[[133 115 125 140 120 126 134 139 133 126 125 129 127 131 125 125]
 [124 111 142 107 125 111 123 121 126 122 125 125 134 110 123 145]
 [123 111 141 108 127 109 125 123 129 118 118 129 136 114 125 144]
 [136 121 131 132 129 124 130 137 134 130 136 133 132 137 130 125]
 [130 134 134 127 137 123 115 151 144 134 127 124 137 122 121 134]
 [127 130 124 133 126 127 129 131 129 129 128 126 129 128 129 122]
 [131 126 137 118 129 125 113 139 132 139 143 114 132 110 118 139]
 [129 130 125 135 129 123 127 135 132 130 131 129 127 126 128 127]
 [129 129 126 134 130 122 125 136 134 130 130 128 127 125 127 129]
 [128 116 141 110 124 118 118 126 125 132 139 117 131 107 120 144]] => 131

[[117 121 140 140 116 141 118 114]
 [130 129 134 135 137 132 129 124]
 [125 126 102 103 107 102 121 128]
 [128 127 129 128 136 134 137 139]
 [135 135 110 111 119 107 121 116]
 [110 108 114 115 148 117 137 136]
 [109 110 118 119 126 117 123 124]
 [130 131 129 129 129 129 124 114]] => 141

[[137 117 131 117 132 132 138 139 134 137 127 115 142 122]
 [127 132 136 147 136 134 126 125 133 128 140 147 121 125]
 [127 123 118 127 115 114 129 131 143 127 131 125 145 127]
 [125 123 132 136 131 128 128 129 141 125 134 134 129 123]
 [131 124 140 140 143 140 131 131 132 131 136 141 121 119]
 [107 132 131 132 133 130 108 109 129 107 132 131 132 137]
 [103 141 120 141 119 117 103 104 129 104 134 141 132 142]
 [112 131 118 145 116 114 112 113 134 112 136 146 130 128]
 [129 118 132 137 131 129 129 129 146 130 139 135 136 118]
 [127 132 141 140 144 142 127 126 130 127 136 139 122 129]
 [126 138 126 113 129 130 129 131 111 125 117 114 135 144]] => 115

[[132 128 122 127 133 130 133 122 139 117 127 127 123 130 131]
 [126 120 129 113 129 119 129 116 127 129 107 127 131 115 123]
 [126 132 135 136 124 128 123 138 119 137 137 131 128 128 125]
 [139 136 135 141 128 135 126 136 123 135 136 129 129 149 138]
 [119 139 130 128 130 133 126 127 125 118 139 134 121 124 122]
 [114 136 126 124 129 132 125 125 122 114 135 134 123 120 121]] => 123

[[120 117 149 125 117 122 125 136 126 140 122 122 132 134]
 [135 136 131 133 121 135 125 109 128 122 126 140 148 125]
 [120 142 108 128 123 121 135 133 144 125 132 128 125 120]
 [136 131 136 132 134 141 110 109 123 136 130 134 126 136]
 [123 123 114 131 130 116 114 114 135 146 123 129 130 132]
 [133 133 134 137 132 122 151 132 130 116 127 131 127 141]
 [130 128 109 131 114 130 128 132 135 130 131 112 140 140]
 [128 129 114 136 114 132 136 123 134 128 131 108 129 130]
 [138 144 123 144 129 121 121 140 126 128 126 123 117 123]] => 122

[[130 126 125 118 125 130 130 133 123 128 127]
 [127 128 128 130 121 130 128 134 150 111 131]
 [128 128 130 134 130 129 128 116 136 132 130]
 [128 127 125 123 132 127 128 128  99 142 128]
 [129 129 127 129 124 128 129 142 120 123 125]
 [127 128 129 119 126 130 129 125 146 125 126]
 [128 128 125 127 130 130 130 122 118 134 131]
 [129 129 127 128 127 124 126 142 123 119 127]
 [127 130 128 125 134 124 128 128 107 131 129]] => 123

[[119 129 142 130 130 123 123 149 114 117 128 124 133 129 129]
 [130 131 128 141 124 123 115 154 118 119 126 126 150 137 145]
 [139 113 125 125 128 127 133 144 127 115 138 127 141 122 136]
 [135 131 128 129 131 129 137 109 137 132 121 132 116 129 121]
 [118 114 109 128 125 141 140 133 140 130 128 134 131 120 138]
 [128 130 136 125 135 108 123 154 118 124 131 119 134 141 134]
 [114 145 152 134 128 117 117 147 116 123 122 122 136 141 132]
 [141 140 138 115 134 116 139 103 134 127 120 124 106 137 121]
 [129 128 109 126 120 143 139 100 143 139 122 136 128 112 129]
 [125 119 122 145 132 130 126 147 115 112 143 126 146 135 139]
 [132 122 130 134 115 133 111 150 121 137 118 127 142 124 125]] => 133

[[125 113 118 124 114 137 106]
 [128 131 131 131 118 139 110]
 [128 104 131 113 127 113 117]
 [126 117 141 113 134 147 115]
 [121 103 110 127 112 135  99]
 [117 135 111 151 114 124 116]] => 114

[[149 148 134 137 131 131 127 115 141 122 126]
 [120 127 114 121 125 131 134 139 123 133 123]
 [135 136 126 130 129 131 130 130 131 131 125]
 [133 125 137 130 134 126 127 119 139 125 129]
 [118 111 146 129 134 119 123 130 129 134 133]
 [132 132 140 134 130 124 125 127 133 131 128]
 [108 105 137 121 130 121 127 133 128 134 130]
 [142 152 128 139 125 129 127 136 121 133 126]
 [117 119 135 126 128 123 128 137 127 136 128]
 [119 115 133 124 131 125 128 128 131 130 130]
 [144 146 133 137 127 130 125 118 134 122 127]] => 141
---
array([120, 151, 128, 129, 132, 115]) yields 115, 120

array([110, 156, 127, 132, 145, 118, 139]) yields 139, 110

array([[135, 133, 115, 134],
       [126, 140, 117, 138],
       [125, 138,  99, 125]]) yields 134, 125

array([103, 126, 128, 128, 133, 102]) yields 102, 103

array([143, 142, 106, 129]) yields 129, 143

array([[138, 129, 124, 118, 139, 124],
       [133, 108, 140, 138, 117, 138],
       [150, 142, 112, 113, 105, 108]]) yields 124, 150

array([149, 130, 145, 158, 146, 124, 120]) yields 120, 149

array([[126, 128, 125, 139, 135],
       [125, 153, 129, 133, 129]]) yields 135, 125

array([[123, 127, 132, 125, 128, 130, 126],
       [143, 157, 141, 117, 110, 150, 127],
       [132, 127, 126, 131, 125, 126, 132]]) yields 126, 132
---
[[140 133 105 129 149]
 [133 118 109 151 118]] value 129

[118 138 116 116 106 123] value 106

[104 108 123 148 139 132] value 139

[[131 155 140 134 128]
 [121 138 143 131 129]] value 134

[122 122 135 132 152 129 137] value 129

[[136 100 144 132 143]
 [107 129 101 100 142]] value 132
---
[[135 130 129 149 137 106 137]
 [142 133 139 154 135 106 130]
 [124 115 120 134 148 110 135]] 130

[[129 118 103 138 155 140 129]
 [133 125 135 134 145 137 135]
 [131 131 111 111 114 122 130]] 118

[[126 116 130 132 120 122 140]
 [107 135 116 122 152 136 125]
 [129 109 129 133 125 122 145]] 116

[[120 139 128 134 141]
 [111 134 132 111 147]
 [139 103 117 142 105]] 139

[[133 128 135 129 140]
 [141 121 145 120 144]
 [116 127 121 124 105]] 128

[[129 135 127 135 133 123]
 [106 121 127 151 146 103]
 [123 144 151 157 152 112]] 135
---
[[121 137 135 141 139]
 [117 149 134 115 111]
 [142 116 140 131 130]] | 121

[[147 129 120 128]
 [117 158 124 120]
 [109 133 133 118]] | 147

[[123 130 137 150 146 134 101]
 [116 111 133 147 119 135 131]
 [137 127 112 114 115 123 142]] | 123

[[124 119 146 116 142]
 [114 125 149 108 140]
 [116 113 144 112 123]] | 124

[[124 145 128 126 113]
 [129 110 133 131 141]
 [134 134 124 106 137]] | 124

[[132 157 125 109]
 [124 155 141 109]
 [125 156 138 109]] | 132

[[132 135 145 127 118 128]
 [153 128 138 137 120 129]
 [121 133 119 136 124 126]] | 132

[[126 156 123 139 126 122]
 [122 146 135 130 121 125]
 [124 145 133 138 132 103]] | 126
---
[106 113 108 112] yields 106

[134 122 112 137 104] yields 122

[[136 118 107  99]
 [132 125 121 124]] yields 132

[117 131 119 125 108 100 116] yields 125

[125 120 101 122] yields 125

[145 145 151 139 146 118 106] yields 139
---
[[131, 133, 120, 133], [124, 107, 121, 124], [125, 110, 129, 114]]: 131
[[120, 122, 115, 133, 118, 137, 102], [111, 116, 128, 141, 119, 139, 143], [120, 131, 111, 125, 100, 125, 134]]: 120
[[132, 114, 109, 113, 121, 117, 129], [126, 107, 129, 108, 126, 119, 138], [137, 131, 99, 123, 104, 120, 109]]: 132
[[103, 144, 143, 143, 148, 135], [129, 125, 126, 124, 123, 136], [136, 128, 127, 128, 120, 133]]: 103
[[103, 121, 123, 114], [115, 128, 136, 148], [127, 113, 137, 120]]: 103
[[139, 130, 125, 140, 115], [103, 126, 135, 119, 121], [130, 127, 128, 122, 141]]: 139
[[117, 133, 121, 141], [124, 123, 126, 129], [123, 131, 150, 123]]: 117
[[129, 127, 103, 139], [129, 119, 104, 138], [130, 120, 105, 138]]: 129
---
[[120 107 115 119 116]
 [113 131 113 127 120]
 [125 102 120 112 117]] value 127

[[144 149 136 157]
 [147 150 135 155]
 [122 122 138 126]] value 155

[[132 133 147 125 125]
 [122 104 141 142 126]] value 142

[[126 131 134 123 133]
 [126 131 128 123 133]
 [126 131 131 108 149]] value 134

[119 137 128 153] value 137

[[116 140 139 154 148 109 113]
 [142 105 140 115 117 105 121]
 [114 122 114 129 122 133 139]] value 148

[113 112 124 123 103 134] value 124

[[135 122 133 127 125 124 153]
 [137 133 127 129 120 132 123]
 [140 132 129 123 130 121 130]] value 140

[[127 142 105 117]
 [147 106 124 141]
 [143 124 113 106]] value 143
---
[[127 127 106 123 110 149 123]
 [133 129 127 149 117 129 116]
 [117 156 143 146 147 112 100]] >> 117

[[113 154 144 104 104 101 128]
 [129 129 128 128 130 128 128]] >> 129

[118 105 126 122 125 126 130] >> 118

[[108 108 128 155 145]
 [110 124 136 126 147]] >> 110

[123 144 135 147 106 126 135] >> 123

[[126 129 127 127 116 121 127]
 [122 129 134 134 151 134 128]] >> 122

[151 109 100 132 102 152 107] >> 151

[[129 123 130 125 135 126 127]
 [130 155 128 127 129 127 131]
 [128 140 130 128 123 130 130]] >> 128

[119 145 146 118 131  99] >> 119

[101 110 137 142 141] >> 101
---
[[143 123 139 144 103]
 [136 137 143 136 122]
 [123 123 126 130 126]] 143

[147 130 148 107 119 153 110] 107

[133 139 152 121 127 108 105] 121

[107 129 137 154 135 119 132] 154

[113 113 127 155 111] 127

[106 118 146 134 106 147 115] 134

[[113 127 135 116 111 116 131]
 [144 128 142 148 137 132 106]
 [107 122 128 104 100 106 147]] 148

[119 131 135 126 155] 135
